Each row of numbers stands for one object and depends on some of the facts below. Use the named rows to name the rest.

Named rows:
Q953: [-28 -11  33 -29  26  77 -35 -22 -34 -27   8 -28  22 -25 -23  55 -11  12
   4  27  11 -46  39 -56  20  35 -20 -33 -19 -45  17 -20 -28 -13   6  13
 -17  21   1 -44  -7  37  10  49  -1  65 -51 -46  18  52 -36  54   2  -5
  35]
Q192: [ 12   8 -10  -7  10  -2  -3   7  -4  -1  -4  -4 -24   7 -15 -18  18   0
  -1   2  -5 -22 -10   8 -13  -1  11  11  -2  -4   3 -17  -6   7 -11  -4
  11 -13   3  -9   7  23  19   1  14 -19   1 -13  13  -5  10  -4 -20 -14
 -12]
Q109: [ -3  -4 -26   0 -42  20  25 -31  -8 -11 -23  35  12   1 -21  22  53  13
  32 -26  26 -18  -3  -7 -36 -15  -4  14 -23  35  18  32  59 -14 -16  -7
  15 -10 -14 -25 -21  28 -34 -17 -26 -16   3  16  -5 -27   0  -1   6  75
  21]
Q165: [-16  -5   4 -20  34 -20  10 -22   2   2 -17  -8 -25  10   3  -4 -26   2
  25   5  -9  11  -3   8 -24  -1   2   9 -31 -16 -15   7  35   7 -29  -2
   5  32  -4   3 -13   6 -23 -30  -7 -17  18 -10  16  20 -39 -45  15  -7
 -12]
Q937: [ -6 -13  -5 -10  14  -2  -4   9   9   3 -16  -1 -18   1  -4 -12  -7  13
   2  -5   3   7   3  -2 -11  -7   4 -10 -20  26  -6 -10  14  -2  -7   2
  -1   8  17 -10   2  11  -5  -9   7 -17   7   2   7  -4 -13 -11  -7  14
   7]
Q765: [ -8 -12 -28 -15   9  -1 -13  28 -10  17 -41  19 -40  -2   6   2 -15  21
  -8  17   6   6 -10  -7  -6   1  21 -11   1  44  29 -17  32   4  14  46
  24  27  11 -24  27 -21  15 -24  27  -3  19  -2  37  -7  22 -17 -16  23
   3]
Q51: [ -8 -12 -29 -17  11  -3 -15  34 -11  22 -44  18 -45  -3   6   1 -22  20
 -10  22   4   9 -10  -8  -4   1  22 -15   4  47  33 -19  29   3  19  50
  25  31  10 -26  31 -24  21 -24  29  -1  21  -2  39  -3  22 -19 -17  19
   2]
Q291: [  7  13  31  43 -65 -13   4   5  53  11   6  18 -39 -12 -33  57  -3 -53
  -4  35  37  44   7  16   7  28 -56 -46  24  17   6  30 -48  42  11 -24
 -12  -1  15  36 -30 -13  25 -30 -59   2  15  55 -20  42  48 -22 -10 -65
  20]
Q341: [ -5 -14  -6 -12  15  -1  -5  10   8   3 -16   0 -19   1  -5 -12  -6  14
   4  -5   2   8   2  -2  -9  -7   5 -10 -19  26  -5  -9  16  -1  -8   2
  -1   7  16  -9   2  10  -4  -8   8 -18   7   3   8  -4 -13 -11  -6  16
   7]
Q932: [ 12  10  -9  -5  10  -2  -3   5  -4  -1  -6  -4 -24   8 -15 -16  19   1
  -2   2  -4 -23  -9   9 -14  -2  10  12  -2  -5   3 -16  -5   6  -9  -5
  13 -13   3  -8   5  23  19   1  14 -19   0 -13  13  -6   9  -5 -19 -14
 -11]
Q762: [  4 -32  23  62  18 -26  13  -5 -21  41 -23 -36  -2 -15  56 -48  -3 -16
 -25 -12  -9 -38  17  14  12 -42  12 -22 -14  -7 -15   2   6  16  25  16
  -8 -33 -26  -5 -60  24  23  13  30 -12 -10   9 -38   4  10   3  20  15
  -7]
Q449: [ -8  -8  35  40  19 -19  -6   1 -28  19 -17 -33  16 -16  33 -32 -21 -10
 -26  -8 -15 -26  10  29  21 -42   6 -16   3   7 -14   5 -10  -9  35   8
  22 -28 -54   1 -42   8   7  32  19  -5 -21  14 -41  -6 -10   6  16  14
 -18]
Q947: [  0 -22  -1   5   6  28   3 -15 -11   8   7 -11   2  -7   7   7  12   3
   3   7   9 -32  20 -37   0  14   1 -12 -18 -33  10  -9   7  12  -5  14
 -33   6  22 -24 -12  21  16   4  13  23  -3 -30  12  20   2  22   3   3
  20]
Q77: [-22 -20  11 -17  24  32 -17  -5  -4  -8 -19 -11 -16 -12 -14  21  -6  15
   6   7  13 -16  22 -28  -4  14  -7 -30 -33   3  -1 -15   5   0 -10   8
  -9  16  19 -27  -9  32   0  11   5  13 -19 -12  14  24 -25  10  -2  13
  26]
Q157: [  1  12 -32   4 -72  17  15 -47 -14 -14  -8  35  15  20 -10  19  72  31
  35 -36  28 -38  -8  -7 -28 -13 -20  16   9   3  45  47  52  -8  -4 -24
  28 -10 -14   4 -27  34 -28 -31 -38  -1   0   2 -21 -26  31  12   2  74
   9]
Q326: [-29  19   1  13   0   4 -14 -21  23 -48  29   7  18  -1  35  33  19  32
 -20 -13  27  -2   5  36  19  48  -7  14   0 -17 -61  -5   1 -11 -21  30
   9 -35  58  55  12 -46 -29  23  72  17  -4 -21 -13 -98 -17   6  -7 -16
 -20]
Q485: [  0  -2  -6 -10  -5  -8 -19   1   6   6   0  -6 -20  21   7 -23   2  29
   3 -10  -2  -6  -1  -1   1  -5 -10 -16  13  -4  19  -1  -1   8  10 -16
   8  10  21  20  -1  15   8 -19   0  -3   5 -14  -6   2  15   1 -11   5
  -8]
Q803: [ -3   0  -8  -7 -10  -4 -16  -4   4   4  -3  -3 -19  19   8 -18   7  29
   6 -11   3 -11  -2   0   0  -2 -12 -12  13  -6  19   3   4   7   7 -13
  11   7  17  21  -3  14   5 -20   0  -1   4 -13  -7  -2  16   1 -10   9
  -8]
Q166: [-31 -25  20 -26  31  57 -27 -12 -13 -16 -20 -17 -15 -21 -18  40  -6  19
   8  15  20 -29  36 -47   0  26 -14 -42 -43 -12   3 -22  -4  -1 -11  12
 -18  22  24 -43 -12  48   4  23   3  31 -39 -24  22  45 -34  27  -2  11
  40]
Q351: [ 12  10 -10  -6  10  -2  -4   6  -3  -1  -4  -5 -24   7 -14 -17  18   0
  -2   1  -5 -22 -10   9 -15  -2  11  11  -2  -4   3 -17  -6   5 -11  -6
  12 -13   3  -9   6  23  19   0  13 -19   2 -13  13  -5  10  -6 -20 -14
 -12]
Q45: [-10  16  10 -20  25 -17  10 -31 -14  -6  14 -11  11  12   4   0 -31  -7
  24  10 -24   3 -11  14 -11   0  -1  34  -3 -45  -3  16  23  -3 -16  -3
  13  31 -34  12  -6 -17 -26 -18 -14   3  23 -27   9  15 -38 -34  22 -20
 -30]

Facts:
flobek: is of sort; nastum: sits directly inside
Q239 flobek:c nastum:Q336
Q685 flobek:a
Q591 flobek:e
Q683 flobek:b
Q120 flobek:a
Q325 flobek:a nastum:Q521
Q212 flobek:e nastum:Q240
Q779 flobek:a nastum:Q683
Q271 flobek:b nastum:Q117
Q268 flobek:a nastum:Q474
Q596 flobek:b nastum:Q265
Q464 flobek:a nastum:Q24
Q24 flobek:a
Q521 flobek:a
Q113 flobek:c nastum:Q120
Q157 flobek:d nastum:Q242
Q109 flobek:c nastum:Q242
Q188 flobek:a nastum:Q265
Q168 flobek:a nastum:Q326
Q507 flobek:c nastum:Q692
Q918 flobek:a nastum:Q249
Q793 flobek:c nastum:Q265
Q9 flobek:e
Q879 flobek:c nastum:Q683
Q495 flobek:c nastum:Q983
Q516 flobek:a nastum:Q983
Q681 flobek:a nastum:Q24
Q349 flobek:c nastum:Q684
Q352 flobek:b nastum:Q130
Q291 flobek:d nastum:Q596
Q867 flobek:a nastum:Q607
Q730 flobek:c nastum:Q156
Q932 flobek:f nastum:Q183
Q297 flobek:e nastum:Q681
Q792 flobek:f nastum:Q378
Q169 flobek:a
Q790 flobek:a nastum:Q607
Q126 flobek:a nastum:Q45
Q970 flobek:c nastum:Q596
Q105 flobek:a nastum:Q793
Q979 flobek:a nastum:Q596
Q398 flobek:b nastum:Q120
Q249 flobek:a nastum:Q117
Q474 flobek:c nastum:Q947
Q603 flobek:a nastum:Q9
Q143 flobek:a nastum:Q607
Q634 flobek:b nastum:Q70
Q597 flobek:e nastum:Q596
Q540 flobek:a nastum:Q209
Q224 flobek:b nastum:Q947
Q396 flobek:e nastum:Q169
Q176 flobek:a nastum:Q113
Q803 flobek:d nastum:Q169
Q173 flobek:b nastum:Q591
Q190 flobek:f nastum:Q983
Q684 flobek:a nastum:Q378
Q302 flobek:e nastum:Q45
Q127 flobek:e nastum:Q70
Q866 flobek:c nastum:Q70
Q70 flobek:b nastum:Q378
Q677 flobek:a nastum:Q685
Q517 flobek:b nastum:Q326
Q415 flobek:e nastum:Q117
Q166 flobek:c nastum:Q224
Q192 flobek:f nastum:Q130
Q983 flobek:a
Q982 flobek:b nastum:Q390
Q32 flobek:a nastum:Q183
Q130 flobek:a nastum:Q9
Q378 flobek:a
Q604 flobek:b nastum:Q983
Q614 flobek:b nastum:Q181
Q849 flobek:a nastum:Q591
Q663 flobek:b nastum:Q224
Q607 flobek:e
Q11 flobek:c nastum:Q265
Q733 flobek:e nastum:Q607
Q286 flobek:a nastum:Q156
Q947 flobek:e
Q360 flobek:b nastum:Q474
Q252 flobek:b nastum:Q596
Q582 flobek:a nastum:Q947
Q101 flobek:a nastum:Q636
Q671 flobek:a nastum:Q130
Q351 flobek:f nastum:Q102
Q576 flobek:d nastum:Q117
Q91 flobek:a nastum:Q591
Q242 flobek:a nastum:Q683
Q359 flobek:a nastum:Q849
Q45 flobek:a nastum:Q24
Q326 flobek:a nastum:Q113
Q341 flobek:c nastum:Q418
Q390 flobek:a nastum:Q685
Q636 flobek:c nastum:Q24
Q618 flobek:a nastum:Q117
Q627 flobek:a nastum:Q765
Q567 flobek:a nastum:Q224
Q368 flobek:a nastum:Q730
Q697 flobek:a nastum:Q790
Q102 flobek:b nastum:Q117
Q562 flobek:a nastum:Q169
Q449 flobek:a nastum:Q143
Q288 flobek:b nastum:Q607
Q131 flobek:a nastum:Q11
Q861 flobek:f nastum:Q942
Q4 flobek:b nastum:Q242
Q440 flobek:a nastum:Q378
Q943 flobek:c nastum:Q143
Q181 flobek:a nastum:Q224
Q240 flobek:a nastum:Q683
Q962 flobek:d nastum:Q636
Q652 flobek:a nastum:Q867
Q50 flobek:d nastum:Q591
Q418 flobek:c nastum:Q9
Q914 flobek:a nastum:Q692
Q953 flobek:a nastum:Q181
Q937 flobek:c nastum:Q117
Q917 flobek:b nastum:Q156
Q848 flobek:a nastum:Q50
Q281 flobek:b nastum:Q867
Q201 flobek:c nastum:Q120
Q3 flobek:d nastum:Q378
Q381 flobek:b nastum:Q11
Q746 flobek:a nastum:Q684
Q165 flobek:c nastum:Q24
Q183 flobek:c nastum:Q169
Q452 flobek:f nastum:Q11
Q716 flobek:b nastum:Q265
Q629 flobek:d nastum:Q790
Q592 flobek:b nastum:Q793
Q770 flobek:a nastum:Q607
Q908 flobek:b nastum:Q190
Q433 flobek:a nastum:Q683
Q485 flobek:d nastum:Q730
Q682 flobek:a nastum:Q681
Q375 flobek:e nastum:Q50
Q117 flobek:c
Q209 flobek:a nastum:Q120
Q821 flobek:c nastum:Q591
Q762 flobek:e nastum:Q790
Q692 flobek:a nastum:Q685
Q77 flobek:c nastum:Q947
Q630 flobek:d nastum:Q803
Q336 flobek:a nastum:Q683
Q765 flobek:c nastum:Q685
Q266 flobek:c nastum:Q190
Q265 flobek:a nastum:Q521
Q942 flobek:b nastum:Q156
Q620 flobek:a nastum:Q942
Q430 flobek:d nastum:Q390
Q296 flobek:a nastum:Q157
Q232 flobek:b nastum:Q681
Q51 flobek:c nastum:Q765
Q388 flobek:a nastum:Q190
Q156 flobek:a

Name these rows:
No name comes twice in this set of rows, the named rows included.
[-13  -3  17 -16  14  35 -20  -9 -19 -14  11 -15  19 -11 -14  21 -11   7
   0  12   2 -21  16 -23  13  12  -9 -11  -4 -20   9  -9 -15 -12   9   6
  -4  11  -6 -20   0  10   3  28   0  31 -19 -25   6  18 -20  26   0  -2
  11]  Q582
[ 24  -3  24  62 -59  -9  34   6  50  26  18  20 -20 -27 -25  53   2 -82
 -10  42  37  41  11   3   3  27 -34 -28   6  11  -7  25 -35  47   2  -2
 -48 -12  15   7 -31 -26  32 -21 -43  -1  31  52  -8  37  43 -21   0 -69
  31]  Q597
[ -4  -4 -22  -2 -30  15  18 -23  -5  -8 -21  28   5  -1 -18  15  42  13
  26 -22  22 -14  -2  -5 -31 -14  -2  10 -22  32  13  24  50 -11 -16  -5
  11  -8  -8 -21 -17  25 -28 -15 -18 -16   4  12  -4 -22  -3  -4   3  62
  19]  Q239
[ -9  12  -3 -25  39 -34  26 -27 -10  -1 -13  -8 -12  22  31  -5 -18  -9
  29  -3 -33  17 -18   2 -20   8  15  36 -13 -67 -17  11  20  17 -44 -14
   3  37 -19  25   3   2 -29 -36 -20  -2  -8  -6  21  48 -24 -43  37 -24
 -25]  Q232
[-18  -1   3 -21  34 -20  14 -28  -1   0 -17  -6 -25  11   4   0 -25   2
  30   5 -10  10  -7   9 -27   1   2  15 -33 -21 -15  12  42   8 -35  -2
   8  36  -7   6 -15   4 -29 -36 -11 -17  21 -14  19  22 -42 -50  20  -6
 -15]  Q636
[-24 -20   8 -19  21  39 -17  -9  -8 -10 -21  -9 -14 -12 -13  27  -1  17
   7   8  16 -19  22 -31  -6  17  -9 -28 -35   2   2 -14   6  -2 -10  10
 -10  17  20 -31  -8  34   0  11   6  16 -24 -15  17  24 -26  13  -3  17
  30]  Q474
[-30  -2  -5   6  11   1  -9 -12  29 -30  -5   9 -17  -2  26  24  17  32
  -9 -14  32   3   7  23  -1  35  -4  -6 -27  12 -55  -9  20   0 -32  24
   3 -20  65  31   2 -16 -25   1  58  -6  -3  -5  -2 -69 -20 -10  -8   4
  -2]  Q113
[  7 -27  13  49  13 -19  12  -4 -14  35 -13 -27  -2  -9  43 -39   0 -12
 -17  -9  -6 -30  13   5   7 -30  11 -16 -12 -11 -11   0   9  15  16  15
 -14 -23 -13  -5 -44  18  19   6  25 -10  -2   1 -26   2  11   3  16  10
  -3]  Q733
[ 19  21  26  42 -47  -8  19  10  42   5   0  19 -41 -23 -54  58  14 -79
  -9  43  34  27  -2  26  -7  29 -32 -18   8  18 -11  13 -51  40  -8 -13
  -8 -23  -3   6 -22  -3  34 -10 -41 -16  11  54   0  32  39 -26 -20 -81
  15]  Q452
[-27 -17  16 -31  32  67 -24 -12 -30 -22 -18 -19   2 -18   3  53  11  13
   4  11   7 -35  32 -70  13  43  -6 -34 -28 -58   8 -27 -34   4 -16   5
 -24  19  19 -36   6  58  11  36  -3  62 -84 -22  27  75 -13  53  11   0
  42]  Q614
[ -2 -11   8  27  20 -25   5   9 -17  18 -37 -18  -4  -4  51 -28   4  -6
 -19 -22 -17 -11   1   9  10 -25  18 -11  -4  -7 -19  -4 -13   6   6  -1
  10 -23 -24   9 -17  24   5  14  13  -6 -47  32 -23  17  14   5  21  16
  -6]  Q288
[  2   0  30  41 -45  -8  18  16  56  10 -10  25 -38 -33 -45  66 -10 -69
  -5  39  42  57  10  16  -4  25 -40 -42  -8  50 -19  21 -31  34  -5  -8
 -22  -3  13   6 -26 -18  14 -19 -50 -15  19  71  -6  35  20 -33  -6 -54
  36]  Q970

The same objects again, as new rows of numbers:
Named rows:
Q143: [-11  25  -9  16  26 -31  73  -7   5 -82 -19  37  28]
Q803: [  0 -16  -8 -26  -3 -32   6  25  14 -19 -24   8 -25]
Q682: [ 17 -24  28 -22   6   4 -22 -19 -34  30  -2  34  36]
Q681: [ 37 -31  36 -38  12 -44 -32 -20 -29  -4 -17  64   9]
Q297: [  7 -50  34 -12  19  14 -20 -16 -41  18 -10  23  -3]
Q398: [ -9  14   6 -15   3  32 -20  12   3  -8  -7 -11  -3]
Q684: [ 17  -3   7 -21 -20  -8   5   3  35 -26  -7   3  -5]
Q790: [-15  27 -10  19  30 -31  79  -8   3 -87 -21  39  31]
Q105: [-31  10 -10  21  -3 -12 -24 -54   8  49  19   1   7]
Q239: [  1 -13   8  33   3 -10   0  43 -13  13  39 -23  14]
Q636: [ 38 -40  23 -26  31 -50 -47  -3 -31 -19 -22  32   1]
Q562: [  2   0   4  -4 -11  20   8  -7   1  13   5   1  25]
Q567: [ 28  30 -45  14 -31  26  24 -13 -33  33  -7   2 -16]
Q77: [ 23   8 -39  19  -3  16  -1   4 -29  16  -7 -25  -8]
Q942: [  6  16   7 -19   2 -12 -16  21  14 -42 -13   8 -34]
Q32: [  2  -1   4  -4 -11  20   8  -6   2  13   4   1  24]
Q866: [  4 -17  -3   0   5  25 -15  12   8   3  -1 -38  22]
Q176: [  5  -3   4 -15 -14  26   4  -9  16   3  -5  -6  22]
Q240: [ 12   4  22  24 -24 -55  24  47   8  -7  47  22 -15]
Q126: [ 15 -21  26 -20   5   5 -18 -17 -31  27  -3  31  35]
Q582: [ 20  21 -29   9 -25  24  19 -11 -22  28  -2   3  -4]

Rows to name:
No name comes twice in this set of rows, the named rows included.
[ 23 -15  -5 -14   5 -22 -16  11  28 -46 -20 -18 -14]  Q765
[  0 -18  -8 -27  -5 -27   4  25  15 -18 -24   5 -23]  Q50
[-45 -14  -6  36  11  -6 -30 -58   2  44  15 -12 -34]  Q597
[ 26 -15  -7 -19   6 -21 -16   9  32 -51 -25 -19 -16]  Q113
[-15 -21  -7 -25  -5  19   1  17   7  18 -18 -15   7]  Q430
[  5  12  10 -27  -5   3 -21  24  30 -41 -13  -7 -31]  Q70
[-19   7  -5  12  -6  -1 -10 -35   5  35  14   2  15]  Q325
[ -8 -16  15  19 -18 -66  23  84  -1   8  43  11 -31]  Q157
[-27   4 -26  32  21 -75 -57 -55  23  13  10 -10 -36]  Q11
[ 31  18 -55  23 -10  19   3   1 -39  22 -12 -25 -23]  Q166
[-28 -10   1  27  30  24  55  -7 -16 -39 -11   4  11]  Q733
[-10  10  -8  10  -6 -50 -17 -41  24   3   6  18 -22]  Q521
[ -9  13   8 -16   1  35 -20  13   5  -7  -6 -13  -3]  Q982
[ 33   5 -36  16 -19  -8  23  -2 -20 -18 -23   8 -85]  Q947
[ 17 -35  15 -10  27  -1 -37  -3 -37  16  -6   4  30]  Q165

